Below are the code and all the weights of a small trained network. Each question names an input and a target symbol and asks about switching units off, where a switched-off unit gives its printed mean instead of its output.

import numpy as np


def w(rows, s, z=0):
    codes = np.array(rows[::2]) - 128.0
    scale = np.full(codes.shape[1], s)
    scale[-1] = z or s
    return codes * scale


def f(y):
    return y / 2 * (1 + np.tanh(0.7978845608 * (y + 0.044715 * y**3)))


def softmax(a):
    e = np.exp(a - a.max(-1, keepdims=True))
    return e / e.sum(-1, keepdims=True)


def log_softmax(a):
    a = a - a.max(-1, keepdims=True)
    return a - np.log(np.exp(a).sum(-1, keepdims=True))


def net(x, mask):
    ids = ['αδζθλμξπστφψω'.index(c) for c in x.split()]
    T = len(ids)
    res = E[ids] + P[:T]
    u = 0
    for l in range(2):
        q, k, v = (res @ M[l].T for M in (Q, K, V))
        z = softmax(np.where(np.tri(T) > 0, q @ k.T / 3**0.5, -1e9)) @ v
        res = res + np.where(mask[u], z, O[l][:, -1]) @ O[l][:, :-1]
        u += 1
        y = f(res @ A[l][:, :-1].T + A[l][:, -1])
        res = res + np.where(mask[u : u + 4], y, B[l][:, -1]) @ B[l][:, :-1]
        u += 4
    return log_softmax(res[-1] @ U[:, :-1].T + U[:, -1])


Q, K, V, O, A, B = {}, {}, {}, {}, {}, {}
E = w([
[65,145,171,203,247],'α',
[81,75,63,169,140],'δ',
[90,138,90,136,128],'ζ',
[85,189,125,111,119],'θ',
[78,130,126,95,76],'λ',
[85,218,93,194,254],'μ',
[142,141,179,102,43],'ξ',
[186,79,44,148,53],'π',
[106,202,118,102,120],'σ',
[177,177,110,141,140],'τ',
[155,204,123,119,131],'φ',
[182,152,151,162,147],'ψ',
[171,40,162,122,112],'ω',
],0.0082)
P = w([
[83,146,134,254,55],'0',
[131,145,118,208,117],'1',
[118,130,69,154,140],'2',
[97,142,143,120,152],'3',
[138,122,142,134,117],'4',
[156,88,180,147,133],'5',
[132,98,93,72,137],'6',
[185,121,117,123,136],'7',
[196,125,124,123,139],'8',
[179,78,185,106,146],'9',
],0.0086)
Q[0] = w([
[41,55,255,135,196],'L0H0',
[81,143,134,144,178],'L0H0',
[130,163,130,222,1],'L0H0',
],0.018)
K[0] = w([
[101,175,2,143,133],'L0H0',
[124,191,128,151,134],'L0H0',
[222,49,146,201,116],'L0H0',
],0.023)
V[0] = w([
[91,133,202,152,123],'L0H0',
[254,130,124,176,89],'L0H0',
[227,124,120,170,83],'L0H0',
],0.0037)
O[0] = w([
[137,60,213,114,77,237],'L0H0',
[143,110,7,172,11,244],'L0H0',
[135,105,22,140,35,254],'L0H0',
],0.0019,0.00027)
A[0] = w([
[110,120,90,28,121,72],'L0N0',
[216,102,170,128,105,43],'L0N1',
[42,68,250,48,127,1],'L0N2',
[128,152,122,120,238,90],'L0N3',
],0.013,0.0077)
B[0] = w([
[163,150,45,161,132,55],'L0N0',
[87,135,35,71,100,85],'L0N1',
[130,162,54,112,67,72],'L0N2',
[121,183,98,187,254,253],'L0N3',
],0.0082,0.0012)
Q[1] = w([
[102,182,82,162,221],'L1H0',
[126,125,174,153,197],'L1H0',
[96,200,112,252,118],'L1H0',
],0.039)
K[1] = w([
[23,138,162,168,102],'L1H0',
[69,118,66,128,116],'L1H0',
[134,140,136,254,64],'L1H0',
],0.037)
V[1] = w([
[166,3,147,181,163],'L1H0',
[84,86,227,92,128],'L1H0',
[19,76,54,110,137],'L1H0',
],0.026)
O[1] = w([
[5,185,37,124,70,149],'L1H0',
[19,93,182,176,126,2],'L1H0',
[160,198,155,254,51,138],'L1H0',
],0.017,0.0061)
A[1] = w([
[141,53,165,160,209,59],'L1N0',
[85,195,131,167,201,62],'L1N1',
[128,111,181,196,183,1],'L1N2',
[116,139,173,245,252,125],'L1N3',
],0.014,0.0061)
B[1] = w([
[142,90,140,131,65,198],'L1N0',
[174,92,77,159,142,184],'L1N1',
[143,73,64,226,255,172],'L1N2',
[71,162,168,73,90,247],'L1N3',
],0.023,0.012)
U = w([
[103,120,109,198,168,121],'α',
[149,117,78,244,113,63],'δ',
[85,246,250,126,100,254],'ζ',
[107,85,166,185,157,126],'θ',
[88,192,166,205,252,180],'λ',
[232,157,121,195,215,138],'μ',
[68,98,166,85,55,113],'ξ',
[134,187,51,81,19,61],'π',
[156,72,132,202,137,150],'σ',
[157,74,86,108,232,85],'τ',
[165,72,102,110,81,78],'φ',
[39,112,119,18,184,149],'ψ',
[10,124,70,137,74,84],'ω',
],0.0039,0.009)

Each question gives the input, a string of symbols that net reads in full, and the target symbol t.
The units are the heads (3 rows each of Q, K, V and O) and the neurons (one row each of A and B). Each row of codes is followed by its name. A weight is (code - 128) times the scale printed after its matrix; where a second scale follows, it is the last column's (O, A, B and U).
mask holds one flag per unit, layer by layer, with each layer's heads first. A switched-off unit (its flag False) gives its mean, the last column of its rows in O or B, instead of its output. The means were averaged over made-up inputs and are rounded, as every weight is.
A unit's drop is (log p(t) with every unit on - log p(t) with that unit switched off) / (log p(t) with every unit on - log p(t) with every unit switched off).
The circuit of an input: a set's keep is (log p(t) with only the set's units on - log p(t) with every unit switched off) / (log p(t) with every unit on - log p(t) with every unit switched off). Starting from all 10 units, units are removed one at a time, each time the one whose removal leaves the highest keep (on an exact tie, the one counted first), for as long as the keep stays at least 0.8.
units of the circuit, in order: the units of the circuit, biggest drop first
unit that matters most: the unit with the biggest drop
k most important neurons: the k neurons with the biggest drops, biggest first
input μ λ ζ σ ζ λ ψ, target σ: units of the circuit, in order -> [L1N0 L1H0]
input ζ ζ π ψ σ ψ, target π: units of the circuit, in order -> [L1H0 L0N3]
input μ ψ μ ζ ζ δ μ μ α, target ζ: units of the circuit, in order -> [L1N3 L0N3]
input ζ ζ ψ, target ζ: units of the circuit, in order -> [L1H0 L1N3 L1N1]
input ζ π σ, target ζ: units of the circuit, in order -> [L1H0 L1N2]
input π δ ω μ φ ζ φ, target μ: units of the circuit, in order -> [L0N3 L1H0 L1N3]
input μ ω ζ ζ α ζ σ π ξ μ, target ζ: units of the circuit, in order -> [L1N3 L0N3]
input ζ σ μ μ α ψ σ φ μ ψ, target σ: units of the circuit, in order -> [L1H0 L1N0]
input λ ω π ζ, target λ: units of the circuit, in order -> [L1N2 L1H0 L1N3]
input ζ σ ψ α ζ ζ ζ ω ζ ψ, target ζ: unit that matters most -> L1N2
input ζ ζ ζ μ μ ψ μ μ ψ ψ, target μ: units of the circuit, in order -> [L1H0 L0N3]
input ζ σ π λ π ψ ζ π λ, target π: 3 most important neurons -> [L1N2 L0N3 L0N1]
input μ ψ μ ζ π φ ζ τ ζ σ, target ζ: units of the circuit, in order -> [L1H0 L1N1]
input θ ψ ω ξ σ ζ, target ω: 2 most important neurons -> [L0N3 L1N2]
input μ ξ δ λ ζ π, target π: units of the circuit, in order -> [L1H0 L0N1]
input ψ π ω π, target ω: units of the circuit, in order -> [L1H0 L0N3]
input μ π ω τ ψ, target π: unit that matters most -> L0N3
input φ ζ ζ π μ ζ δ σ π ψ, target δ: 2 most important neurons -> [L1N3 L1N1]
input μ π ψ φ α μ π ζ τ σ, target π: 2 most important neurons -> [L1N2 L0N0]
input φ ζ ζ ψ ζ μ, target ξ: units of the circuit, in order -> [L1N0 L1N3 L1H0 L0N3]
input ζ ζ μ, target λ: 4 most important neurons -> [L1N2 L1N3 L0N3 L1N1]
input π α ω ζ μ, target μ: 4 most important neurons -> [L0N3 L1N3 L1N1 L1N0]
input ξ ζ μ, target ψ: 3 most important neurons -> [L1N3 L1N2 L0N3]
input ψ π ψ μ σ λ π μ φ μ, target τ: 3 most important neurons -> [L0N3 L1N1 L1N3]
input δ ζ τ ζ ω ω μ ζ α, target π: 4 most important neurons -> [L1N1 L1N3 L0N3 L1N2]
input ζ ω ω ψ ω ξ π ζ ζ ζ, target π: 2 most important neurons -> [L1N2 L0N0]
input θ π τ ζ φ, target π: 3 most important neurons -> [L0N3 L1N2 L0N1]
